[[ 0.49 -0.22 -2.55]
 [-2.42 -2.49 -3.56]
 [-3.60 -2.38  0.49]
 [ 3.99  4.26  5.96]
 [-3.11 -2.61 -4.67]]
|
[[-2.49 -3.56]
 [-2.38  0.49]]

[[ 0.81 -2.00 -4.23]
 [ 0.13  5.67  4.58]
 [-2.33  0.65 -1.64]]
|
[[ 5.67  4.58]
 [ 0.65 -1.64]]

[[ 2.33 -5.02 -2.60 -1.57  1.55]
 [ 0.62 -4.28  0.44 -3.15  2.30]
 [-1.33  4.77  2.19  2.60  0.33]
 [ 1.33 -3.24 -1.77 -1.34  0.36]]
|
[[-4.28  0.44]
 [ 4.77  2.19]]

[[-1.61  4.77 -0.03 -0.47  2.32]
 [ 2.42 -5.83  1.58  5.34 -0.42]
 [ 0.61  2.79 -2.28 -1.62 -0.98]
 [-0.88  1.55 -0.50  3.05 -1.37]
 [ 1.74 -2.77  0.44 -0.80  4.20]]
|
[[-5.83  1.58]
 [ 2.79 -2.28]]

[[ 0.98  4.35  3.52 -1.01]
 [ 1.66  3.35 -0.94  0.92]
 [-5.48  3.22  2.16  3.42]]
|
[[ 3.35 -0.94]
 [ 3.22  2.16]]

[[-1.52 -3.01  2.53]
 [ 0.03 -2.62  2.23]
 [-6.00  3.49  3.08]
 [-0.94 -4.50  0.84]]
|
[[-2.62  2.23]
 [ 3.49  3.08]]
